Each row comes from the steps of one path. Every step used is in the known rows, and no mark comes twice. Write the path behind each row, first mark first.
Known rows:
siru sazu dogu modasem pelegu: [  3.5  19.9   0.0  19.5  -1.2 -15.3  -0.2 -28.9   2.2 -10.5 -34.2 -22.6
 -37.9  -3.5 -22.3   2.3  -7.4  34.3  20.7  13.1  28.8 -32.2 -40.4  10.2
   4.0  46.0  10.9  17.7 -19.2   7.1   7.5 -10.3   2.7 -19.2  -1.1  13.3
 -10.7 -20.8 -11.1 -28.1 -26.5]
siru pelegu modasem sazu: [  7.5  -0.9 -19.6   7.2  -7.6  -3.2  -8.9   6.5  18.0   1.5   2.8  14.5
  -8.1 -14.3  10.2 -15.4  -3.2  -9.6  -6.0 -22.6  14.4 -14.9   2.2  27.6
 -17.1  -9.8   1.8   7.5  26.2   5.4 -14.5 -19.6  14.4  17.8  -9.9  -3.7
  -9.7 -14.0   3.0   5.2 -15.9]
pelegu modasem sazu dogu gonav digo nobid: [ 11.5 -18.5  -2.6 -25.0 -18.0 -11.1  -6.8  19.4  10.2  -5.4 -23.2  -6.0
  -2.8  12.9 -17.5  16.9   1.0   1.7  -5.2  -6.0   3.5  22.9  -9.4 -24.5
 -29.0 -23.8 -16.2  -9.0  10.4  19.9  -4.0  10.8 -20.5  -7.6  -7.3  -9.1
  -3.4   0.1 -26.0  28.3  25.4]
siru pelegu modasem sazu dogu: [ 14.3  -4.3 -15.9  -0.1  -4.1 -10.0  -4.6  -4.0  29.9  -9.6 -13.6   8.8
 -19.1  -2.4  -3.4   6.2  10.7   9.1 -17.8 -27.1  18.2 -14.5 -17.5  13.7
 -18.3   5.8  -1.3  16.0   0.5  25.1 -12.1 -11.8  19.4   1.8  -6.2  -1.8
   0.7   2.1   3.0  -1.7 -22.7]
nobid gonav digo sazu dogu modasem pelegu: [  9.1  11.4  20.3   2.3   4.2   6.2  24.6  -6.3  -8.3 -12.6 -24.9  -9.5
   0.8   2.9 -11.3  25.4   4.9   1.2   6.8  13.5  12.2 -23.7   2.6  -6.2
  12.4  13.2   4.2 -10.4 -29.4  17.5  27.9  -0.2  15.6 -14.6   0.2  -0.1
   6.4  -9.8 -34.8  -0.9  -4.7]
modasem sazu dogu digo: [ 10.3  -8.2 -18.4   8.2   0.5  -7.9  -8.2  -2.4  12.7  -0.2 -23.9  -2.5
 -43.5 -31.3 -10.4  16.8 -17.7   3.4 -11.8  11.7  29.1  -6.4 -39.8  -4.9
 -12.2  -3.2  14.1 -12.9 -22.7  -3.4  -7.2 -22.8  30.3  -2.7 -12.0  29.3
  16.1 -31.3  25.9 -10.1 -34.4]
gonav pelegu modasem sazu nobid dogu digo: [-25.1 -14.1  10.0  -4.3   8.8  -6.5 -15.4  -4.2  -9.9  -0.1  19.4  -0.4
  -4.7  -0.8  13.8   8.9  -1.8  15.6  -7.2  32.6  -8.6  -8.7   2.4  12.0
 -22.7  -5.9  -1.2   1.0 -12.3 -13.5  -3.8   4.2 -41.4  16.0 -24.4  41.2
  20.5  15.1  11.8  19.5 -28.3]
pelegu modasem sazu digo nobid: [ -4.4 -23.7 -28.2   7.7 -18.1 -17.0 -11.7  12.6  15.7  -5.7  18.5  10.4
   8.4 -11.2  15.6 -30.1 -13.4   3.2  -2.7  -2.4  -2.3  24.0   7.5 -13.5
 -21.6  -4.8  -5.5   5.8  41.7 -22.0 -19.4 -12.9  -3.9   2.6  -4.3 -20.0
  -8.0 -16.6  -7.9  -5.0   0.5]
gonav digo nobid sazu: [ -5.2 -15.6 -15.7   8.0  21.0  14.9  -8.8  15.0 -14.0  10.7  39.8  -6.4
  -8.1  -5.4 -22.0 -14.2 -18.8 -13.4  29.8  10.4   8.9  12.3  -8.9  -6.9
 -12.1 -19.3  -6.5 -12.9   2.8 -20.5 -13.8   5.0   0.3   0.6 -12.1 -15.4
 -14.8 -22.1  20.9   3.5   7.9]
sazu nobid gonav siru digo pelegu modasem: [ -7.4   8.2  19.1  -6.2  25.5  20.9  26.8  10.2   7.7  -6.9  32.4  19.8
  46.9  -6.3  18.3  -6.1  -4.5 -35.4 -23.7 -22.5 -35.6  -0.8  40.8 -17.8
  48.3 -13.6  -1.7  -2.9   1.3   1.8  16.8  19.5   1.5  10.4  16.3 -13.2
  11.6  48.8  12.6   8.0   2.8]
dogu modasem sazu digo nobid gonav pelegu: [ -7.5 -20.0  18.9  20.1   6.7 -15.0   5.7   8.9 -14.6   4.1  -0.3  25.1
  13.7  -8.1  25.9   9.6   0.0  -7.6  -0.3   7.3 -23.3 -21.1  29.2   0.1
  17.6  14.3  14.6   4.1  14.4  -6.4   7.1   5.6 -11.6   8.8  10.7  -6.5
 -10.4 -18.1   5.3  -8.9  -6.6]
gonav digo sazu nobid pelegu: [-25.4  -9.2   4.3   4.6  24.0  18.1  12.5   5.2 -20.8   7.8  33.8  16.5
   3.9   0.1  -9.5  -1.0 -18.3  -8.8   9.3  53.0  -9.7  -0.6  26.5  -3.2
  -7.6 -15.4  -8.4  -6.0   4.3 -43.2  -3.2   9.3 -19.3  12.5   3.5  -0.4
  -5.5 -15.7   8.2 -13.3 -14.2]
pelegu modasem sazu dogu digo gonav siru: [ 34.2  -5.8 -13.1 -24.9 -11.2  -3.2   0.8  -1.7  22.4  -9.4 -25.6  -8.6
   0.0 -20.4 -10.6  -3.9  12.9 -25.6 -14.8 -24.1   5.2   9.7  -9.8 -17.8
 -14.4 -19.9  -5.4 -26.3 -11.2  15.7  22.2  -3.3  31.9   4.3 -25.6  -1.5
  21.9   9.2  -4.2  37.6  11.7]
gonav siru digo sazu: [  4.7  11.1 -29.1  -2.8  17.2  -1.1 -11.4  10.0  -6.5 -12.2   7.2 -19.4
  -4.5 -25.8 -18.8 -22.9  -9.7 -50.0  -9.5  17.1  12.8  -9.1  18.9   4.3
  11.3 -31.7   8.9 -30.4  11.9 -27.0  -1.7   5.4  13.2 -12.8 -21.3 -10.5
   6.9 -21.0  36.7   0.6   8.1]
dogu gonav siru modasem: [  1.1  24.8   8.9 -12.1 -14.3 -21.9   6.6  10.2  -9.0  -7.6 -29.7 -15.7
 -24.7 -15.9   7.2 -24.7 -28.1   7.1  -3.1 -17.0  -2.2  -4.8 -17.1  16.1
  20.9  -9.3 -15.3 -22.9  23.1   0.3   9.2  -8.3  22.1 -14.8  10.8   6.2
 -15.8   3.4  -0.3  -8.4  29.8]
siru digo pelegu modasem sazu dogu: [ 21.0   5.8 -18.8  -4.7   4.5   4.0 -11.9  -5.9  37.5  -8.4  -8.4  -6.3
   2.3  -6.9  -5.8  22.6  19.0 -17.0 -32.8 -18.2   8.5   0.7   1.2   3.6
  -4.6  -2.3  23.1  16.2 -13.3  25.0  -4.2  -5.0   8.9   9.2 -13.8  -9.0
  18.6  13.9  12.3   6.7 -15.6]
gonav modasem sazu dogu: [  0.6 -14.1 -13.9  -7.0  -9.7 -14.6   3.4   1.2  26.2  -7.6 -18.7   2.5
 -63.9 -11.8  -8.6   7.7   1.1   4.5  -8.4 -16.4  28.6  -9.4 -32.1  -4.4
 -11.2  29.8  -5.7  -3.8   4.9   0.4  -3.5 -31.7  13.3  -7.9 -40.7   6.0
 -13.0 -21.5  30.0  -1.5 -18.2]
digo sazu modasem pelegu: [-19.3  20.3  -2.4  15.2 -15.5  -0.1  -2.4 -10.4 -12.7  16.6   4.7 -23.4
  -9.7  -0.5   7.9 -27.1  12.4  11.7  16.3  16.5  19.9   0.2   7.3  22.6
 -10.1  11.1  11.7  16.3  19.3 -23.4  18.3 -30.6  -0.1   1.2   3.7   4.3
 -11.3 -35.9 -27.3 -38.3 -14.0]
dogu digo nobid sazu modasem pelegu: [-14.3  14.5  10.7  15.3  -2.7  20.1 -18.9  -6.3 -27.1  30.4  33.8 -29.4
  28.7  -4.3   0.3 -15.1   8.0  10.6  35.6  21.4   9.8  23.2 -19.7  10.1
  -3.8  -1.1  21.1  25.3 -14.3 -20.7   1.1 -10.4  -3.1  -0.6  25.4  18.1
   0.1 -24.5 -13.6 -26.0   2.6]
digo nobid dogu modasem: [ -7.5  -2.1  -2.9  29.8  17.8 -40.8 -14.9 -10.9 -18.0   0.3  16.0  -8.8
 -24.0   7.3 -13.1  -1.7 -32.6  28.4  21.9 -15.1   1.7  -9.7 -49.6   8.8
  -0.7  12.8   6.5   2.9   5.3   9.2 -15.1  -8.3   6.3 -30.5  -0.2   7.3
  15.7   2.3  24.7 -22.1 -11.8]
modasem sazu dogu nobid gonav: [ -8.4 -34.3  -8.2  22.7   5.8   4.7  30.4  20.5  15.7  19.7 -16.0  32.4
 -48.8 -21.7   8.8  26.2  -4.9  17.0  21.6 -17.2  15.6 -17.6  -7.9 -10.2
  18.5  17.2   2.9  -9.0 -19.7   9.2  -2.1  -7.2  18.2   8.0 -12.4  29.5
 -14.3  -0.8  40.8 -19.5 -39.0]
sazu dogu digo gonav siru: [ 21.1  10.0 -11.2 -10.0  13.7  -7.7   0.2 -12.0  16.0  -9.0 -31.9  -4.8
 -16.8 -25.2 -13.2   2.5  -9.5 -25.2 -11.2 -26.3   7.9  -3.6 -25.3 -19.5
  12.2 -11.3  -2.8 -40.8 -22.1   9.7  23.7  -7.3  54.2 -10.9   0.5  -4.7
  32.4   0.6  15.3   4.9  -5.3]
gonav sazu dogu digo nobid pelegu modasem: [ 10.4 -22.4   1.4   6.2  10.5  -4.3  -2.8 -17.4 -43.2 -13.1  16.9   7.9
  17.0  18.7 -22.9   0.2  15.8   6.6 -21.5  10.3   8.8  18.2 -25.7  10.6
  -4.8   2.6   2.8  -2.6 -12.8  -6.5 -29.2  19.7   2.0  -7.7   1.5  -1.3
   2.3  -2.9  12.2  -0.5  -9.8]
nobid pelegu modasem sazu digo gonav: [ 17.6 -13.6 -13.9   4.5 -19.0   3.8  17.0  -6.1  19.5  15.1  11.5  36.9
  11.6   0.8  33.7 -21.2   9.2  -9.7  -5.5 -21.2 -15.8   8.8  29.9   0.2
  -8.8  11.1   0.4   2.7  27.1  -1.3  -0.1 -17.7  19.5  30.2   1.8 -23.7
  -7.7  -1.9 -17.5   0.0   0.4]
pelegu modasem sazu dogu: [ 10.5 -20.5 -20.3   0.0 -15.0 -16.7  11.3  -3.0  24.6  -3.9  -9.8   6.7
 -48.7  -4.4  -7.7 -10.8  -0.1  24.1 -11.1 -18.8  22.9   0.7 -31.0  -4.9
 -22.4  14.1  -9.1   2.6   7.9  13.5  -6.7 -24.6  14.2  -3.3 -29.3   8.9
 -12.3  -6.2   0.7  -5.5 -24.1]
nobid pelegu modasem sazu dogu gonav digo: [ 20.0  -6.7  13.8 -24.4 -16.1   3.6  23.6  -2.5   1.2   2.4 -18.4  18.4
 -16.5  21.8 -10.7  20.9   8.2   2.4 -13.5   6.3   0.0   3.1  -3.6  -6.1
 -19.4  -9.6 -19.2  -9.4  -1.7  35.0   2.0   0.5  -6.7   9.6  -5.2   3.1
 -12.1  -0.2 -22.3  27.3  13.7]
nobid sazu dogu digo: [ 10.6  -3.5  -9.0  18.4   7.5   9.2  -1.3 -15.9  -1.7   0.6  -0.5 -10.4
 -33.6 -11.2 -12.2  -3.2 -15.3  26.1   5.7   2.0  26.9  -6.9 -53.9  -4.8
  -4.6   6.7   3.4  -1.4 -34.1 -10.6 -16.9  -9.9  39.9 -18.6   3.5  41.8
  11.8 -16.0  30.0 -20.2 -31.0]
sazu dogu gonav modasem pelegu: [ -4.5  25.0   9.7 -11.5 -18.7  -8.2  -0.3  -7.7  28.9  -5.9 -53.3  -2.3
 -46.9  13.0  -0.6  17.7  -6.0  20.2  -3.5 -24.6  19.9 -20.4 -26.9  -1.2
  14.9  36.6  -9.3  -4.6  -3.4  21.8   2.9 -29.2   2.8 -20.1  -2.6   7.0
 -11.1  -6.4 -22.7  -8.7   2.3]
dogu sazu digo gonav siru: [  6.2   6.2 -24.1   5.3  -2.8  -2.2   5.0 -13.9  11.4  -0.6 -30.6  20.5
 -21.7 -31.0  18.9 -42.7 -11.8 -13.0   5.2 -18.1 -19.8  -1.9  21.5 -23.3
   5.2   9.8 -12.8 -23.4  15.8 -32.9  25.6  -5.8  33.4  -9.3  -4.1 -28.5
  -9.4 -21.8  13.7  -3.3   8.8]
nobid pelegu modasem sazu dogu: [ 12.0 -18.1  -9.0   2.5  -5.7  -4.5  21.9 -13.8  11.3   5.7  11.2  26.8
 -36.0  12.7 -11.6  -0.5  11.5  20.1 -11.0  -6.4   6.6  -1.0 -20.9   9.6
 -15.4  21.3  -5.0   7.2  -2.8  22.8 -13.8 -14.3   8.5   9.2 -18.1   3.8
 -15.1  -3.0   7.0  -8.0 -20.7]
sazu dogu gonav siru: [  8.5  11.8   0.0  -8.2   2.5 -19.5  12.6  -2.9   9.8  -9.2 -42.4   0.5
 -56.8   4.2 -21.8  -1.3 -23.8   9.7 -12.9 -14.8   5.2 -18.4 -28.7 -16.6
  14.3  -3.1 -23.0 -24.5   1.1  21.1   8.3  -7.2  23.1 -25.3   3.3   8.4
  -7.0   2.5  12.9  -6.4   6.6]
gonav pelegu modasem sazu digo nobid: [-14.4 -20.7 -15.2  -0.6  -7.1 -16.4 -19.5   5.4   9.9  -7.4  12.9  13.4
  11.2  -2.6  15.7 -18.0   8.9  -8.0 -10.8  10.5 -11.9   6.3  31.8   4.5
 -20.6  -2.8  -5.3   1.0  35.8 -17.4  -8.7  -0.8 -30.1  16.4 -13.1 -25.4
 -10.4 -17.6  -9.5   6.8  -3.3]
sazu nobid pelegu modasem: [-23.3 -14.1  10.6  13.7   4.9  -0.9  30.6 -10.8  -3.7  12.5  38.2  42.3
  -9.1   8.1  11.3 -27.4 -24.9  29.3   4.3   0.8 -12.3   2.0  -9.5  -1.4
   6.3  15.6 -19.0  11.7  20.3 -15.9 -13.7 -14.9  -7.2   7.4  13.8  12.0
 -18.3  11.3  -5.2 -30.2 -28.5]
gonav digo sazu modasem pelegu: [-17.1  23.0   5.1  -7.0  -8.9   8.0   1.2  -5.9 -18.3   7.2   4.5 -28.7
   5.4  -7.9   0.3 -13.9  13.5 -15.4  15.2  35.0  22.2   8.8  19.4  10.0
 -18.1 -11.9  -1.0  -3.1  13.5 -19.0  36.1 -25.4  -4.1   7.1  -3.3 -12.5
  -5.2 -39.1 -39.4  -8.3   0.5]

Which path is each row?
[-21.6  23.6   1.2  -4.2 -11.5 -16.0 -30.9   1.7  13.2 -11.2  -8.7 -11.9
   2.7  29.4  20.7  11.6 -12.3  12.8   5.3 -10.5 -12.2   0.6   2.3  -0.7
   9.6  26.1  -4.1   0.2  12.0   3.3 -15.9  -5.7 -21.9 -24.6  12.8 -18.2
  14.2   8.0 -13.3  -2.1  28.8]
sazu digo nobid dogu gonav modasem pelegu
[-11.6  -0.6   8.7  13.4  20.0   4.4 -16.9 -11.9 -32.9 -15.2  22.0 -13.0
  16.5  13.8   6.8   2.7  -6.5  17.8 -21.7  18.6  -7.3  -0.5   2.0  13.8
  -8.9  -5.7   3.7  17.4 -10.9 -25.2 -11.3  11.9 -16.2  11.6  -8.6  24.6
  22.1  35.5  19.7  15.5 -24.9]
gonav sazu nobid dogu digo pelegu modasem
[ 13.2  15.4   1.6 -12.4  -7.5   4.7 -16.2   3.6   6.1  -2.8  -7.4 -13.2
  -1.3  24.8   4.3  22.5   2.4  -9.6 -10.2  -6.8 -13.4  -3.6  21.0  16.3
 -30.2 -28.0  -6.1  -6.1   8.2  30.5   6.6   6.0 -17.4  23.8 -20.5  -2.7
  17.3  17.3  -8.9  53.9  20.2]
nobid dogu gonav digo pelegu modasem sazu
[-19.3  -2.7  16.6  -2.1  12.0  -8.3 -10.7 -17.6  -1.6   1.7   8.2   6.2
  18.0   7.2  29.6   0.7   2.8  10.0  -2.4 -17.1 -17.8  -5.6   2.7   5.5
  -4.2   2.4  -3.7 -10.4 -10.3  -8.0  11.7   8.1 -14.1   8.5   0.9  20.5
  40.0  36.2  -8.4   9.4 -25.2]
sazu nobid dogu digo gonav pelegu modasem
[  2.8 -14.8   6.8   8.7 -13.8  -7.8   3.5   0.7 -40.8  -4.1   6.7  23.7
  24.2  35.7  14.3 -23.9  -0.6  11.6 -17.7   6.8 -16.6  13.7  22.3   3.9
   3.4   1.3 -11.2   8.9  40.6 -20.5 -31.1  16.1 -18.6  -1.0  24.2 -16.3
 -30.1   0.2 -14.3  -3.9  22.3]
dogu gonav sazu digo nobid pelegu modasem
[ -5.2  25.7  14.2  -8.9   3.6  19.1  21.6   6.5 -24.7   9.3  19.8 -20.5
  33.2  -7.1  11.4 -15.8  31.8 -45.9  -2.7   9.2  -0.4   0.7  44.0   6.4
  38.1  -5.5  20.0  -8.1  -2.9  -3.8  36.8   3.6   6.7  -2.7   7.4 -12.1
   0.5  -7.1  -5.3 -13.4  19.8]
nobid gonav siru digo sazu modasem pelegu
[-22.8  -3.0   2.6   9.8  -8.1  17.5  12.8   8.0  15.9  -5.3 -20.3   5.9
  -9.7   1.4   9.5  20.9  22.3  10.7  28.2 -15.0  18.0 -21.5  14.8   6.9
  23.1  35.3  -2.2  -7.9 -16.5  -8.2   2.9   1.6  -1.7  -8.5 -16.0  14.8
  -4.4  -1.3   6.2  -8.6 -17.1]
digo sazu dogu nobid gonav modasem pelegu
[  7.1   6.3  11.1  -2.1  20.2   7.1  -5.3  -5.5  -3.6   0.1   0.4 -26.0
   0.0   6.9 -43.6  25.4  -3.7  16.6  33.9  25.9  11.7  -3.5 -30.6 -16.3
  -4.2   8.3   2.1  17.9 -41.1  23.2   6.0   2.0 -10.8 -18.6  -2.0  -8.4
  -9.5   2.4 -23.2   2.8  15.2]
gonav digo nobid sazu dogu modasem pelegu
[ -2.1  -2.5  19.1  -3.2   7.5  28.9  13.3  16.2  -0.5  -0.1  23.5  15.1
  41.9 -15.8  16.6  -0.1  -6.4 -26.5 -16.4   6.0 -37.2   0.6  39.6  -9.9
  15.2 -27.2  -0.4  -3.6  -4.4 -12.3  17.8  17.1  -2.8  33.8   1.3  14.8
  13.7  24.9   9.6  33.3   1.1]
dogu digo pelegu modasem sazu nobid gonav siru
[  3.8  -8.2  -4.4  13.6  -2.6  -1.2 -13.1 -29.3 -21.3 -15.2  25.2  -3.2
  32.7  16.5 -16.0 -12.0  14.2  12.0   3.1   2.1   1.6  18.2 -32.7  16.5
 -12.1  12.7   3.6  -0.7 -10.1 -16.4 -29.6  38.0  -1.2 -14.3  21.4   5.0
  24.8 -16.5  14.1 -11.5 -17.0]
siru sazu dogu digo nobid pelegu modasem
[  7.3 -12.2  -2.1   8.0   5.9  22.2  13.9  12.6  29.7   5.2  -8.1  20.4
  24.1 -14.0  18.1  40.3  26.4 -14.9  -4.4 -32.4  -0.6  -6.3  24.8  -1.6
  25.7  -1.7  20.2   9.8 -25.2  27.7   1.2  14.6   6.8  18.8  -0.6  11.3
  16.5  34.1  26.1   9.8 -22.8]
siru digo pelegu modasem sazu dogu nobid gonav
[ -6.8   3.4  17.0 -15.4  -9.4  17.2  -2.7  20.6  14.9   7.6 -12.6   5.6
  17.8   3.4  11.4  16.3 -16.0  -5.1  -6.8  15.9 -21.9   4.2  37.6 -15.5
 -19.0 -33.5 -11.9  14.2  20.6  -6.2  12.6   3.0 -37.9  33.1   2.4   6.6
  -8.1  17.0 -31.0  35.0  12.3]
dogu gonav digo pelegu modasem sazu nobid
[-15.9  17.4   4.8  -7.8   4.2  -1.4   9.8  19.1  -0.7 -14.7  17.3  -4.7
  37.7 -14.8  23.4 -15.1  -5.6 -11.7  -1.4  -6.5 -28.4  14.3  27.3   2.4
  48.5  14.3   0.8 -14.6  -0.8  -0.8  12.1   8.5  16.1  -5.4  28.6 -47.6
  -4.2  15.8 -17.2 -21.7  37.0]
sazu digo nobid gonav siru modasem pelegu
[  4.0  15.1  10.6 -23.8   2.5  15.8  -9.4  25.1  17.4   3.7  -8.5  -5.1
  32.4  -5.0   1.4  11.7  -7.1 -30.7 -21.4  12.8 -31.3  -0.9  46.4 -16.4
  12.3 -39.5   5.0  17.0  11.6   0.7   7.9  18.6 -38.7  18.7   2.6   5.0
  -1.9  39.6   0.2  32.4  31.5]
dogu gonav siru digo pelegu modasem sazu nobid
[  5.6  -4.7  11.0 -11.3  -9.1   0.6   1.0 -12.8 -20.8 -11.7   2.8  -2.0
  25.5  41.0 -20.2   1.8  16.5   6.1   5.8   0.7  -8.0  16.6  -7.2   1.2
 -14.8   1.5 -18.5  -6.5   4.9   6.2 -13.9  48.7 -27.5 -12.1  21.3 -15.6
   0.1  -3.5 -13.7  12.8  21.0]
siru sazu dogu gonav digo nobid pelegu modasem
[  3.7  -6.4   0.4  -0.6   4.7  -5.8 -18.0   1.6 -11.7   3.3  10.4 -10.8
  17.5 -14.3 -10.5  30.1   8.8  10.4  -5.7  16.1  -3.2  23.7 -33.6  25.4
  -1.6   5.6  29.8   6.8 -35.1  -0.3 -23.9  15.0  10.1  -2.4  18.4   6.2
  20.8  -7.0  22.6 -24.0   0.5]
siru modasem sazu dogu digo nobid pelegu
[-11.8  18.2  26.3  -9.9  -9.5  22.4  -5.2  10.0 -26.9  33.1  11.6 -28.4
  21.3  20.8  -3.3  -1.5   9.7   4.7  38.0  19.2   0.1  21.6   6.4  -4.9
  -6.5 -13.0  -1.4  20.1   1.6   1.5  16.8  -0.4 -29.6   1.7  25.0  -2.6
 -24.9 -11.0 -41.2  -2.3  40.4]
dogu gonav digo nobid sazu modasem pelegu
[ -1.6  29.8  20.5 -18.5   2.3  21.1 -11.2  14.2 -24.1  28.8  15.9 -38.9
  35.8  13.2 -12.7  -6.0  18.6 -20.9  23.3  15.9  -9.3  17.2  15.7  -6.0
  24.2 -18.8  15.6  22.1  -8.0   8.4  12.2  15.8 -30.0 -12.6  24.9  -3.5
 -19.1  11.0 -10.6  -4.6  59.8]
dogu gonav siru digo nobid sazu modasem pelegu
[ 10.1   5.1  -7.4  -1.3   0.4  21.2   1.2   3.9  21.0  -3.7   2.6  10.6
  52.4 -12.3  23.7 -26.6  12.3 -15.5  32.3 -30.8 -13.2  -8.5  40.6  -6.0
   6.1 -22.9 -26.5   8.4  13.1  -5.4   7.7  15.7  23.3  10.4  18.3 -13.5
  -1.6  41.5   3.0  27.9  21.4]
dogu nobid sazu digo gonav siru pelegu modasem
[ 18.4 -11.6   0.0 -12.3  -5.8  -1.6  -6.5   9.4   4.4  12.4  -0.6  11.1
  20.4  24.6 -12.0  28.1  18.7  -4.7 -15.9 -10.0 -10.3  16.5  -3.4  -3.1
   3.3  -5.2  19.1  13.5  -8.2  29.3 -31.4  24.9 -23.9  -9.3  16.3  -1.6
   2.0  14.7   1.6  -2.3  21.7]
siru digo nobid pelegu modasem sazu dogu gonav
[ -6.3   4.5  -2.2  18.9  18.2 -26.7 -20.2  -7.1 -35.8 -14.6   2.1 -21.3
  -3.9  14.5  -8.5   8.1 -12.0  21.7   5.1  35.0   3.7 -11.2  -3.7   5.1
   6.0  25.5  14.1  21.1  -7.0  -1.8 -10.4  -4.9 -18.2 -17.1  -6.2 -17.7
  -7.8   8.2  -3.5 -10.2   6.7]
gonav sazu digo nobid dogu modasem pelegu
